Where the symbols take the points:
Z640 sa Z754
Z640 vu Z482
Z640 bo Z192
Z640 su Z411
Z648 sa Z795
Z648 vu Z506
Z648 bo Z592
Z648 su Z530
Z155 sa Z408
Z155 vu Z983
Z155 bo Z902
Z155 su Z186
Z408 sa Z463
Z408 vu Z879
Z408 bo Z584
Z408 su Z29
Z704 sa Z347
Z704 vu Z305
Z704 bo Z29
Z704 su Z331
Z326 sa Z529
Z326 vu Z71
Z326 bo Z977
Z326 su Z192
Z515 sa Z721
Z515 vu Z186
Z515 bo Z305
Z515 su Z884
Z977 sa Z520
Z977 vu Z529
Z977 bo Z317
Z977 su Z634
Z305 sa Z708
Z305 vu Z721
Z305 bo Z347
Z305 su Z593
Z708 sa Z902
Z708 vu Z155
Z708 bo Z530
Z708 su Z515
Z153 sa Z71
Z153 vu Z659
Z153 bo Z326
Z153 su Z640
Z40 sa Z704
Z40 vu Z143
Z40 bo Z186
Z40 su Z317
Z564 sa Z506
Z564 vu Z584
Z564 bo Z648
Z564 su Z708
Z883 sa Z192
Z883 vu Z640
Z883 bo Z585
Z883 su Z766
Z634 sa Z326
Z634 vu Z153
Z634 bo Z784
Z634 su Z883
Z347 sa Z530
Z347 vu Z708
Z347 bo Z983
Z347 su Z143
Z482 sa Z938
Z482 vu Z585
Z482 bo Z754
Z482 su Z269
Z269 sa Z275
Z269 vu Z109
Z269 bo Z583
Z269 su Z261
Z780 sa Z186
Z780 vu Z40
Z780 bo Z515
Z780 su Z714
Z938 sa Z784
Z938 vu Z634
Z938 bo Z659
Z938 su Z275
Z766 sa Z731
Z766 vu Z411
Z766 bo Z109
Z766 su Z670
Z500 sa Z317
Z500 vu Z977
Z500 bo Z714
Z500 su Z938
Z714 sa Z475
Z714 vu Z317
Z714 bo Z884
Z714 su Z659
Z52 sa Z411
Z52 vu Z972
Z52 bo Z766
Z52 su Z744
Z143 sa Z305
Z143 vu Z515
Z143 bo Z704
Z143 su Z520
Z884 sa Z780
Z884 vu Z475
Z884 bo Z593
Z884 su Z71
Z192 sa Z153
Z192 vu Z754
Z192 bo Z634
Z192 su Z731
Z784 sa Z977
Z784 vu Z326
Z784 bo Z500
Z784 su Z585
Z327 sa Z766
Z327 vu Z52
Z327 bo Z853
Z327 su Z333
Z659 sa Z500
Z659 vu Z784
Z659 bo Z71
Z659 su Z482
Z670 sa Z52
Z670 vu Z12
Z670 bo Z327
Z670 su Z795
Z261 sa Z853
Z261 vu Z327
Z261 bo Z972
Z261 su Z541
Z721 sa Z155
Z721 vu Z29
Z721 bo Z708
Z721 su Z780
Z475 sa Z40
Z475 vu Z331
Z475 bo Z780
Z475 su Z500
Z592 sa Z333
Z592 vu Z795
Z592 bo Z541
Z592 su Z879
Z972 sa Z269
Z972 vu Z853
Z972 bo Z411
Z972 su Z629
Z754 sa Z659
Z754 vu Z938
Z754 bo Z153
Z754 su Z583
Z333 sa Z670
Z333 vu Z744
Z333 bo Z286
Z333 su Z648
Z541 sa Z286
Z541 vu Z333
Z541 bo Z629
Z541 su Z463
Z317 sa Z331
Z317 vu Z520
Z317 bo Z475
Z317 su Z784
Z275 sa Z585
Z275 vu Z883
Z275 bo Z482
Z275 su Z853
Z584 sa Z658
Z584 vu Z463
Z584 bo Z506
Z584 su Z155
Z29 sa Z983
Z29 vu Z347
Z29 bo Z155
Z29 su Z40
Z286 sa Z327
Z286 vu Z670
Z286 bo Z261
Z286 su Z592
Z529 sa Z884
Z529 vu Z714
Z529 bo Z520
Z529 su Z153
Z583 sa Z482
Z583 vu Z275
Z583 bo Z640
Z583 su Z972
Z186 sa Z29
Z186 vu Z704
Z186 bo Z721
Z186 su Z475
Z411 sa Z583
Z411 vu Z269
Z411 bo Z731
Z411 su Z12
Z879 sa Z648
Z879 vu Z564
Z879 bo Z463
Z879 su Z347
Z902 sa Z584
Z902 vu Z408
Z902 bo Z564
Z902 su Z721
Z463 sa Z592
Z463 vu Z648
Z463 bo Z658
Z463 su Z983
Z731 sa Z640
Z731 vu Z583
Z731 bo Z883
Z731 su Z52
Z658 sa Z541
Z658 vu Z592
Z658 bo Z676
Z658 su Z408
Z71 sa Z714
Z71 vu Z500
Z71 bo Z529
Z71 su Z754
Z853 sa Z109
Z853 vu Z766
Z853 bo Z269
Z853 su Z286
Z983 sa Z879
Z983 vu Z530
Z983 bo Z408
Z983 su Z704
Z12 sa Z972
Z12 vu Z261
Z12 bo Z52
Z12 su Z676
Z744 sa Z12
Z744 vu Z629
Z744 bo Z670
Z744 su Z506
Z109 sa Z883
Z109 vu Z731
Z109 bo Z275
Z109 su Z327
Z520 sa Z593
Z520 vu Z884
Z520 bo Z331
Z520 su Z326
Z530 sa Z564
Z530 vu Z902
Z530 bo Z879
Z530 su Z305
Z676 sa Z629
Z676 vu Z541
Z676 bo Z744
Z676 su Z584
Z629 sa Z261
Z629 vu Z286
Z629 bo Z12
Z629 su Z658
Z506 sa Z676
Z506 vu Z658
Z506 bo Z795
Z506 su Z902
Z593 sa Z515
Z593 vu Z780
Z593 bo Z143
Z593 su Z529
Z795 sa Z744
Z795 vu Z676
Z795 bo Z333
Z795 su Z564
Z331 sa Z143
Z331 vu Z593
Z331 bo Z40
Z331 su Z977
Z585 sa Z634
Z585 vu Z192
Z585 bo Z938
Z585 su Z109

The rows follow the links: the fewer symbols apart two points are, the more alike their rows tend to be.

Each row, then its point:
[ -45  -25  234   93   41   -1   36  -10   -1   29  -11  -62  134  -35    2  112 -189 -186  150   71  -63   30 -131  102   47   94   46  -18 -117    2  -52  -94  -84  224 -111   36  -44 -144    4  205   24 -221 -132  -13 -173   94  221 -103  -61  116 -123  -33  187 -117   95 -212   63  -33  127   14   29   59   94  111]; point Z659
[-142  102    8  -16   91  -19   96   26   63  -96   69  -28   76  -80   14  143 -240 -209   25   25   72   75 -274   21   89  118   34  -24   94  -74    4   37   87  160  -73   15   90 -161    9  125   48 -160 -152  -68  -76   22  179  -64   -3  154    2 -154  195 -113   73  -63  140 -247   89  121   10   40    5  153]; point Z883
[-149  159 -200 -108   89  -27   91   48   75 -161  112   15  -25  -76   17   95 -155 -115 -105  -34  149   72 -251  -57   77   72    9  -11  247  -99   47  130  188   15    4  -12  166  -84   12  -16   38  -12  -98  -76   61  -55   37   -4   60  117  112 -191   88  -48   23  106  127 -319   -4  157  -17   -2  -77   98]; point Z853
[-158  138 -108  -67   97  -17  107   44   80 -136  103    2   29  -84   16  126 -208 -177  -46  -10  116   83 -285  -20   83   99   30  -15  178  -94   27   92  145   90  -33    7  130 -136   14   59   46 -103 -136  -79   -5  -22  125  -35   31  139   61 -185  151  -87   55   34  142 -309   39  149   -1   22  -41  140]; point Z109
[ -34   96 -297 -133   -6  -16    9   29   33  -86   59   66 -123    4    8  -59  103  116 -181  -76  119    3    6 -118  -13  -51  -27   15  215  -50   69  131  154 -192  112  -37  113   95    3 -197   -5  190   89  -15  188 -105 -175   91   86  -53  164  -60 -123   86  -66  233   -4 -119 -123   67  -39  -46 -123  -45]; point Z676
[  96 -151  306  138  -41   27  -54  -49  -63  140  -98  -47  101   39  -22    3    9  -17  182   69 -153  -46  115  115  -37    2   16   -1 -256   84  -70 -157 -198  122  -71   37 -157  -23   -5  145  -21 -118   -8   49 -160  103   95  -52  -90  -24 -163  122   43  -40   33 -201  -56  247   85 -121   29   32  116  -12]; point Z884
[  17  -88  282  128   12    8   -1  -26  -22   83  -50  -65  129   -3   -9   70 -111 -134  183   76 -113    0  -29  116   23   62   43  -14 -193   45  -59 -127 -145  199 -109   30 -102 -113   -4  197    9 -202  -95   12 -187  105  191  -92  -80   67 -159   42  139  -91   75 -228   15   88  130  -50   35   54  109   65]; point Z500
[ 154 -159  177   90  -85   27 -104  -47  -80  152 -113  -22   10   79  -13  -97  165  136   97   27 -146  -75  259   47  -80  -75  -14   13 -225   98  -44 -118 -183  -35   -2   12 -161  100   -3   -7  -42   40  104   79  -42   53  -59   12  -48 -124 -100  189 -106   55  -34  -84 -134  317   -6 -158   13   -3   64 -119]; point Z186
[-115  159 -285 -140   57  -20   66   49   59 -150  103   44  -78  -55   14   26  -50  -18 -167  -55  159   47 -163  -96   35   21  -12    1  259  -95   57  159  201  -92   63  -26  164   -9    8 -105   26   86  -28  -57  134  -94  -59   39   88   47  161 -151   -5    8  -19  188   79 -274  -61  135  -30  -22 -112   43]; point Z12
[ 156 -149  152   82  -80   27  -98  -46  -77  153 -106   -6   -3   83  -19 -111  185  147   84   22 -134  -80  270   42  -84  -85  -16   15 -214   98  -37 -110 -170  -55   13    6 -148  109  -10  -24  -46   56  115   72  -30   40  -78   25  -48 -133  -88  188 -122   68  -39  -60 -132  319  -21 -154   10  -14   51 -126]; point Z704
[-144  116  -22  -23   97  -22  100   28   67 -106   92  -15   60  -75   14  148 -236 -199   -5    9   76   68 -281   17   96  115   35  -17  109  -74    9   56   97  151  -59   10   96 -156    8  116   50 -147 -151  -64  -59    8  174  -65    1  165   14 -171  181 -108   74  -42  144 -267   79  130    5   33   -6  153]; point Z275
[  60 -118  303  136  -12   14  -34  -40  -41  117  -70  -59  111   19  -14   38  -55  -80  192   73 -144  -21   45  110   -6   36   21   -6 -233   69  -71 -148 -177  173  -93   30 -139  -70    1  175   -3 -165  -50   37 -181  108  159  -72  -92   18 -168   94   94  -63   65 -224  -21  169  109  -93   37   47  117   28]; point Z714
[-121  160 -273 -131   51  -22   76   42   72 -152  109   38  -67  -60   16   38  -79  -37 -160  -59  159   60 -186  -90   61   36   -7  -12  260 -102   60  155  203  -62   54  -24  169  -29    8  -91   27   68  -39  -64  117  -86  -41   30   75   65  148 -166   13    1  -11  174   92 -285  -49  144  -24  -20 -105   69]; point Z261
[ 147 -162  221  107  -75   20  -95  -45  -85  160 -113  -25   30   72  -19  -80  133   94  125   37 -156  -69  236   67  -69  -66   -9    6 -247  105  -48 -139 -188    5  -21   16 -164   68  -11   34  -43    2   80   74  -73   67  -20    0  -61 -102 -122  176  -67   36  -18 -120 -116  316   10 -151   18   12   83  -98]; point Z143
[  42   26 -231  -94  -44   -2  -40   17   -3  -28    7   59 -129   29   -5 -108  190  185 -157  -70   63  -28  134  -99  -55  -96  -38   22  120   -9   46   89   84 -222  117  -35   54  159    2 -215  -22  221  138   11  182  -88 -225   96   62 -116  128   26 -192  120  -90  200  -67   29 -144  -12  -31  -55  -90 -106]; point Z648
[ 126 -157  273  133  -53   17  -81  -44  -67  152 -111  -44   73   63  -21  -50   76   41  157   57 -160  -57  183   88  -54  -29    8    6 -262   94  -66 -157 -203   72  -51   25 -166   22  -17  100  -25  -64   42   64 -121   86   40  -32  -84  -70 -152  160  -10   -2   13 -178  -91  288   54 -149   33   21  111  -55]; point Z593
[ 135 -166  237  122  -76   25  -92  -58  -82  161 -113  -31   45   75  -17  -68  122   71  141   50 -159  -69  225   75  -67  -52    0   10 -248   99  -51 -137 -198   29  -32   15 -172   56  -15   51  -41  -21   71   68  -87   74   -3   -9  -71  -89 -138  181  -52   24    3 -140 -116  313   28 -155   28   13   93  -85]; point Z40
[  43 -112  307  137  -12   16  -16  -32  -35  101  -66  -66  120   11   -8   41  -83  -86  192   75 -129  -21   19  117   -4   39   33   -6 -219   57  -66 -149 -164  185  -99   31 -130  -87   -2  186   -5 -175  -57   24 -176  107  169  -76  -90   38 -174   69  111  -76   61 -232  -14  152  117  -81   39   51  120   39]; point Z529

Each walk starts at a row. The symbols on each line, taken left to right, move it on to the next point.
Answer with the point's row; about right is enough.
[ -67  131 -307 -143   24  -16   37   42   45 -115   82   58 -101  -35   13  -19   36   62 -187  -76  147   28  -70 -108   17  -22  -28    8  248  -71   61  153  183 -157   95  -34  145   64    9 -163    6  150   40  -41  171 -110 -134   64   96   -3  172 -101  -74   53  -48  228   38 -196 -101  103  -36  -42 -118   -7]
bo su su: [  80  -18 -167  -62  -63    5  -61   -3  -28   18  -23   53 -121   54   -7 -131  223  207 -118  -56   20  -45  196  -81  -68 -109  -40   23   46   24   33   47   32 -216  115  -22    7  169   -1 -195  -30  225  156   30  148  -73 -227   90   50 -143   97   77 -203  129  -93  171  -97  108 -122  -51  -28  -54  -64 -133]
su su: [ 154 -165  199  107  -84   20  -91  -48  -80  159 -111  -20   18   73  -15  -93  154  110  103   28 -143  -71  247   59  -77  -68  -15   10 -239   97  -50 -128 -185  -14   -6   16 -161   86   -9   23  -40   23   90   89  -68   56  -39    4  -61 -115 -110  185  -84   44  -23 -107 -131  317   -2 -157   30   -4   76 -101]
[  68   -1 -185  -74  -64    9  -57    6  -16    3  -17   58 -124   46   -6 -129  216  199 -133  -69   31  -35  176  -88  -62 -105  -49   22   76   12   43   62   47 -224  107  -32   17  165   -5 -204  -31  227  148   33  169  -82 -229   96   52 -138  105   57 -196  123  -96  182  -83   82 -133  -41  -32  -45  -78 -126]
vu su sa: [  97  -29 -143  -48  -73    8  -73   -4  -39   35  -34   49 -117   57   -7 -140  231  213 -109  -51    1  -58  211  -73  -75 -111  -41   15   21   30   25   33   17 -211  103  -25  -14  181   -7 -187  -35  222  161   44  147  -68 -223   93   41 -147   77   94 -204  127  -94  149 -108  135 -124  -64  -29  -54  -59 -141]
bo vu vu: [  32   50 -247  -99  -30   -5  -30   23   -1  -49   18   60 -127   22    4 -102  179  174 -167  -68   73  -22  107 -106  -42  -90  -42   14  135  -18   60   99  104 -215  115  -36   66  140   -1 -209  -17  225  124    0  179  -95 -219   93   69 -105  144    8 -177  107  -85  214  -59    3 -130    9  -38  -55  -99 -100]
[-102  147 -292 -136   40  -21   66   45   63 -147  101   48  -84  -54   19   18  -37    0 -175  -70  159   53 -145  -97   36    8  -18    2  266  -90   70  157  200 -106   71  -25  159   16    4 -122   25   98  -16  -51  147  -99  -77   49   91   37  159 -149  -19   22  -29  191   70 -249  -66  123  -36  -28 -114   36]
bo vu vu: [-148  162 -223 -114   76  -22   86   54   74 -157  116   24  -30  -70   25   70 -136  -98 -122  -34  155   65 -236  -70   66   60   11   -3  249 -101   51  144  199   -4   20  -15  166  -67    9  -39   43    0  -82  -74   74  -66   23    7   67  103  125 -185   68  -41   11  123  121 -314  -17  156  -20   -8  -86   94]
vu vu vu: [-151  151 -151  -86   87  -30  101   45   80 -147  113   17    0  -84   19  111 -183 -144  -77  -20  133   82 -276  -45   78   85   19  -15  206  -99   35  118  168   57  -11  -15  143 -112    6   25   42  -64 -110  -82   29  -38   81  -26   47  137   88 -187  123  -66   39   65  129 -319   28  158  -11   12  -60  123]
[-110   62   96   24   86  -14   85   12   49  -56   49  -43  103  -60    7  141 -249 -216   79   45   19   63 -250   54   85  116   39  -21   25  -49  -17   -1   27  197  -93   20   49 -168    0  174   42 -196 -160  -51 -114   54  212  -78  -27  160  -54 -124  205 -117   91 -119  125 -195  105   89   20   48   37  148]
sa su sa: [-101   55  121   37   72   -9   79    7   41  -38   45  -44  105  -57    8  142 -235 -218   95   43   14   58 -234   65   72  119   40  -22    2  -35  -18  -27    6  208  -98   24   32 -172    7  176   37 -208 -164  -44 -130   60  221  -92  -34  150  -58 -109  205 -117   92 -136  113 -164  118   80   24   44   43  144]
su sa: [-129   86   37   -3   86  -15   94   25   59  -82   69  -31   88  -74    8  148 -241 -214   33   25   55   74 -263   39   93  122   41  -20   75  -65    1   23   62  171  -76   18   70 -175   12  143   49 -177 -162  -65  -87   32  196  -72  -12  157  -17 -149  194 -114   83  -85  131 -229   91  108   11   41   14  156]
[ -66    1  186   78   61    2   59   -4   15   -3    7  -57  123  -45    1  126 -216 -206  126   59  -37   42 -179   88   61  105   41  -19  -75  -18  -34  -60  -51  225 -111   32  -18 -167    4  201   28 -231 -149  -26 -164   76  229  -98  -53  134 -103  -64  196 -121   95 -182   90  -87  128   39   28   52   75  129]
sa: [ -22  -57  266  117   31    0   27  -23  -11   57  -31  -68  133  -16   -2   88 -160 -164  168   73  -84   15  -85  114   34   77   44  -23 -158   20  -56 -111 -112  221 -114   37  -80 -136   -2  212   13 -212 -110   -1 -183   99  214  -87  -79   91 -144    8  166 -107   85 -219   43   36  134  -22   37   54  108   91]
vu sa sa: [  98 -154  295  140  -48   21  -61  -46  -72  145 -102  -50   89   49  -11  -21   31   -3  179   70 -164  -46  143  106  -39  -15    9    7 -263   92  -68 -157 -197  100  -64   34 -159   -6  -11  128  -29  -96   10   58 -148   95   85  -48  -90  -38 -158  143   22  -24   26 -201  -69  261   70 -122   25   30  118  -31]
[-138  160 -247 -118   70  -22   78   51   81 -157  110   37  -43  -66   16   67 -120  -73 -139  -50  156   59 -220  -82   63   53    4  -10  247  -96   51  142  207  -27   27  -19  162  -55    8  -49   38   22  -67  -75   87  -74    3   13   75   92  133 -175   43  -22    7  140  113 -311  -26  156  -29  -13  -96   83]
sa vu: [-155  147 -130  -72   93  -24  108   46   75 -148  107   12   18  -85   15  123 -200 -153  -56  -11  126   74 -277  -29   87   95   27  -21  189  -91   28  102  157   70  -18    1  143 -119    6   42   44  -85 -130  -79   11  -33  104  -32   39  138   75 -190  143  -79   38   50  140 -312   36  154  -11   19  -46  129]
vu su: [-128  165 -264 -124   62  -23   88   47   73 -163  113   33  -57  -70   17   58  -96  -58 -149  -49  161   60 -206  -85   59   39    0  -12  256  -98   52  149  203  -51   37  -20  166  -38    8  -72   39   41  -50  -71  107  -75  -18   22   72   78  153 -170   30  -10   -2  159   98 -303  -39  152  -26  -17  -98   66]
[ 140 -117   47   38  -94   20 -105  -33  -69  109  -96   14  -50   87  -14 -140  229  191   11   -7  -98  -76  283   -3  -98 -111  -29   21 -138   84  -14  -71 -110 -134   54   -8 -107  154   -4  -90  -54  130  149   68   39   -2 -152   54  -16 -153  -25  176 -161   95  -72   19 -139  281  -66 -137   -1  -25   14 -148]
vu su sa vu: [ 150 -124   80   53  -98   23 -101  -38  -75  132  -98    8  -33   76  -20 -131  223  185   27   -1 -107  -73  286    7  -89 -110  -30   21 -159   91  -24  -87 -125 -108   37   -6 -120  144  -16  -82  -46  115  141   75   23   16 -137   51  -21 -157  -45  179 -165   86  -64    0 -146  296  -54 -144    3  -26   25 -146]
bo bo: [ 116  -57  -90  -20  -73   10  -76  -16  -56   55  -51   39  -97   72   -5 -147  246  214  -71  -43  -27  -60  245  -52  -75 -116  -40   25  -25   49   17    7  -30 -198   94  -20  -40  163   -6 -170  -40  197  152   56  116  -51 -205   81   20 -159   49  123 -201  128  -85  115 -125  190 -113  -96  -14  -43  -40 -149]
[ 119 -155  283  135  -54   23  -68  -43  -67  150 -109  -44   74   52  -19  -40   52   21  167   66 -161  -50  173  102  -47  -27    7    5 -264   94  -68 -165 -207   93  -56   30 -167    0   -7  104  -25  -80   23   61 -134   94   64  -46  -85  -56 -159  153    2  -10   13 -183  -82  275   64 -139   30   26  110  -44]
su sa: [  83 -142  303  132  -30   23  -43  -51  -56  138  -92  -51   93   39   -9    1  -13  -47  185   76 -148  -35   95  109  -22   14   17   -3 -247   81  -60 -160 -189  141  -84   32 -150  -40   -6  156  -16 -140  -21   47 -154  107  115  -58  -93   -5 -172  121   56  -46   48 -212  -48  220   90 -115   32   39  120   -6]
su vu su: [ -89   29  141   49   70   -8   74    4   42  -32   27  -47  110  -61   12  138 -228 -213  109   54    1   58 -215   67   75  114   44  -27  -23  -32  -29  -37  -14  213 -103   28   15 -172    3  194   43 -212 -162  -43 -135   66  223  -87  -42  152  -76 -100  210 -125   94 -157  112 -135  123   62   24   47   63  139]
[-127   72   68   14   83  -13   82   18   58  -76   63  -41   99  -68    5  142 -244 -215   60   38   41   67 -258   41   84  125   42  -25   47  -60   -7   11   45  184  -88   21   58 -171    4  164   44 -189 -161  -60 -108   40  207  -77  -20  156  -38 -133  201 -116   89 -101  129 -211  109  101   19   44   35  154]
bo vu: [ -85   19  167   62   61   -4   58   -1   32  -17   19  -55  121  -50    9  139 -220 -208  119   63  -19   50 -198   74   71  111   43  -22  -51  -29  -25  -46  -28  218 -110   31   -2 -169   -3  197   39 -214 -152  -31 -159   75  229  -93  -48  141  -86  -79  202 -122   94 -171  100 -113  125   52   30   54   69  139]
bo sa sa: [  72 -131  301  141  -22   13  -39  -34  -50  122  -79  -56  108   31  -11   16  -40  -60  185   78 -145  -28   73  113  -15   21   20   -3 -243   68  -66 -154 -188  157  -95   39 -149  -55   -1  165  -16 -151  -41   36 -175  105  132  -72  -90    8 -169  106   76  -51   54 -227  -29  197  101 -104   39   38  122   10]
[ -13   82 -285 -131  -11   -4    0   33   24  -86   49   59 -129   -6    2  -66  110  132 -186  -76  114   10   39 -118  -20  -65  -39   14  186  -42   63  127  141 -207  111  -29  101  111    3 -206   -7  206   87  -15  189  -97 -191   89   86  -61  161  -37 -140   92  -74  230  -22  -89 -122   51  -37  -49 -110  -69]
bo su su: [ 119  -80  -65  -21  -88   12  -94  -19  -53   73  -57   37  -95   73  -12 -143  249  215  -61  -34  -40  -68  254  -44  -84 -113  -41   24  -51   61   11  -13  -43 -181   90  -21  -63  176  -12 -162  -45  193  163   65  101  -40 -203   74   22 -155   31  139 -206  115  -84   99 -129  208 -106 -101  -14  -39  -28 -149]
vu su: [ 156 -140  106   65  -91   24 -101  -31  -78  129  -99    9  -33   82  -20 -129  208  172   48    9 -114  -74  280   24  -89 -102  -24   18 -183   92  -23  -93 -148  -93   28   -4 -135  136   -7  -64  -43   95  134   81    6   17 -116   40  -35 -152  -64  187 -153   85  -55  -28 -140  308  -46 -154    2  -21   38 -140]
